Each row is followed by its class.
[  8  -4  12  37 -30   8   0  56   2 -18  -4  -7  31  17  17  -2  13   6
   7 -10  12  17  13  16 -11  17 -55 -18  21  22 -37   8 -18 -30  16   9
   6  34  -8  31  -3   1  43  10  -7  23  -2   1   6 -14   8 -26  -6  -6
  12   5 -22  10 -12  -1  -5  -1 -17  17   3   7  -4 -12   9  10  -8   9
   8   0  11   1  14  12 -16  -3 -20  14] -> nes
[ 12  -2   0   5 -41  -4  -9  31  53 -19 -11 -13   6  22  10   2  12  -8
  10 -10  10  -5  11  17 -27  12 -54 -27  34  20  -9  48 -15 -41   7   6
  13  22 -12   8  -1  13  -2   8   1  46  10  -5  -8 -16   3 -19   2  -6
  -1   4 -38 -14   2  -5  12  -1  -4  34 -13  36   7  -9   0  14 -10 -21
  -5 -13   5  -8  12   4   5   7   9   9] -> nes
[ 14  -3   0   1 -20 -13   7  17 -26 -12 -15   2  59  22  21   7  13  -5
   2 -20   9  -7  23  16  -7 -15 -18 -28  28  11  -6  38 -20 -45  20  18
   1  25 -15  10 -27   7  60  27   9  34  -2  -6  -6 -12  -5 -24   1   1
  14  -2 -21  27 -10  -9   8  -6 -11  12   9   4   6   0   1 -22 -30 -22
  -3  10   4  -7   4   5  -1  14   0   4] -> robu
[ 29  -7   4  31 -13  -4  -1  41  35  -2  -9  -7  19  20  22  10  23 -12
   4 -20  21   4  23  20 -17  25 -51 -17  21  16 -21  34 -17 -32  11  35
  12  34 -12   5  -2  18  28   6  13  33   8  -2   8 -20  10 -36  -6   3
  -2   8 -17  -9 -22  -8  11  -6 -28  14 -15  19   6 -12   2  -8 -18 -38
 -17 -13  -3 -11   8  11  -2  18  10  16] -> nes
[ 13  -1  -3  26  -8   3  -5  32  39 -13 -11  -5  10  16  12   5  16  -8
   4 -10  11   1  11  19 -24  38 -37 -18  22   9 -16  31 -14 -29   8   5
  -4  20 -12   8   3   9   5   3  -1  23   2  -1   4 -15   0 -12  -3  -1
  -8   7 -25 -11  -2  -5   8  -7 -18  25 -16  20   6  -2  -1  -4   0 -20
  -3 -12   3   4   8   5  -2   8  -2  -1] -> nes
[ 23  -5   7   8 -21 -16   6  16 -54 -18  -1   9  41  16  31   5  15   6
  -9   4  12   8  29  -4  -3  -9  -6 -21  14  10   0  16 -18 -31  17  29
  -4  26  12   3 -26   0  81  10   7  19  -5  -7  -5 -20   9 -57  -7   1
  14  11  -1  27 -14  -4 -10  -8   1 -20 -21 -27   1 -12   0 -30 -35 -30
  -7  10  -5   6   1   1   1  -1  -6  -2] -> robu
[ 14  -4   4  -6  -9  -8   3  22  24 -11  -6   0  42  -2  12  17  17 -21
  -7 -18  20   1  15 -14  -9 -15 -13 -10  19  10  15  40 -13 -25  12  31
   0  19  -6 -13 -17  18  47   9  15  17   2  -9 -11  -9   1 -30  -4   3
   4   6  -2   6 -14 -14   7 -12 -15   7  -9 -27  13  -3  -3 -16 -29 -33
 -12  -1   0   6   5   8  13  12  27   9] -> robu
[ 23   1   0   1  19 -10   2  36 -11 -23  -6   6  53  17  24  14  19  -6
 -14   9  20  -6  11  -3  -1   4 -14 -24  -2  -7   9  25 -10   5  13  35
  -4  19   1  -3 -24  14  66  15  32  26   4 -14  -5  -3   9 -40  -6  15
  10   2  -8   2 -15 -12   1  -5   6 -11 -16  -1  -3  -6  -5 -23 -39 -42
 -24  22   1 -16  -4  -1   2  25  -5  -2] -> robu
[ 10   1  -7   1  -6  -5  -4  47  14 -12 -12  -4  29  17   3   8  14  -9
   0   1  10   0   4  13  -6   6 -33 -15  22   3  -5  33  -8  -3   7  18
   0  22  -6  15 -15  13  31  13  19  20   5 -14  -6   4   3 -11  -2   3
   9  -6  -8  -6  -7  -4  11  -4   7   0 -14  20 -12  -6  -5  -3 -26  -1
 -16   8   0 -10   0   1   0  20  -2   7] -> robu
[ 18   3   2 -18  14  -7   1  28 -11 -17  -3   1  49  12  10  27   0 -18
 -11  -3  27   2  13 -22 -12  16 -20 -15  34 -10  18  37  -9   2   9  40
  -8  17  -6 -12 -20   7  66  16  34  18   1  -9 -13   1   0 -29  -5   6
  16  13   2  -1  -7 -12   9 -13   7  -7 -15 -40   2  -7 -13 -25 -36 -32
 -20  23   7  15  -5   8   9  10  25   5] -> robu
[  9  -6   0  30  -6  13   0  47  14  -1  -3  -3 -17  12  11  11   9  -7
   2 -21  11  17  14  26 -23  53 -55 -18  21  11 -28  24 -11  -3   3   6
  16  33  -5  16  24   3   6   3   1  10   4   5  23  -8   3  -8   1 -11
  -7   7 -10 -15  -2   8  12  -6 -28   2 -19  14   1  -7   2   2   8 -16
 -11  -8  -3   4   5  11 -17   2   7  20] -> nes
[ 56  -3  -6  33 -33   2  -3  33  21  -8 -11  -7 -20  31  15   5  21   1
   4 -13   8   0   7  36 -19  49 -51 -36  38  23 -38  41 -20 -51  23   9
  10  33  -8  17   8  10   4   3  -1  32   5   2   7 -19  16 -40  -2 -11
 -12   7 -34 -26   1   5   8  -3  -3  32 -18  70   2 -15   4  -6  -5 -16
 -10 -17   1  -8   5   4   0  14   0   3] -> nes
[ 27  -9  -5   5  -2 -10   5  39 -33 -10 -11   7  39  19  21  14  21   3
   3   6  26  -8  14  16   7   6 -17 -31   2   6 -10  22 -11 -16  13  27
  -2  30  -1  11 -24  13  74  21  25  27  -2 -12   3  -3  -4 -43  -9   7
  14   5  -9  10 -20  -3  11  -8  -4   2   2  13  -4   4  -5 -16 -38 -30
 -22  18   3 -18  -4   0 -12  27   0  -5] -> robu
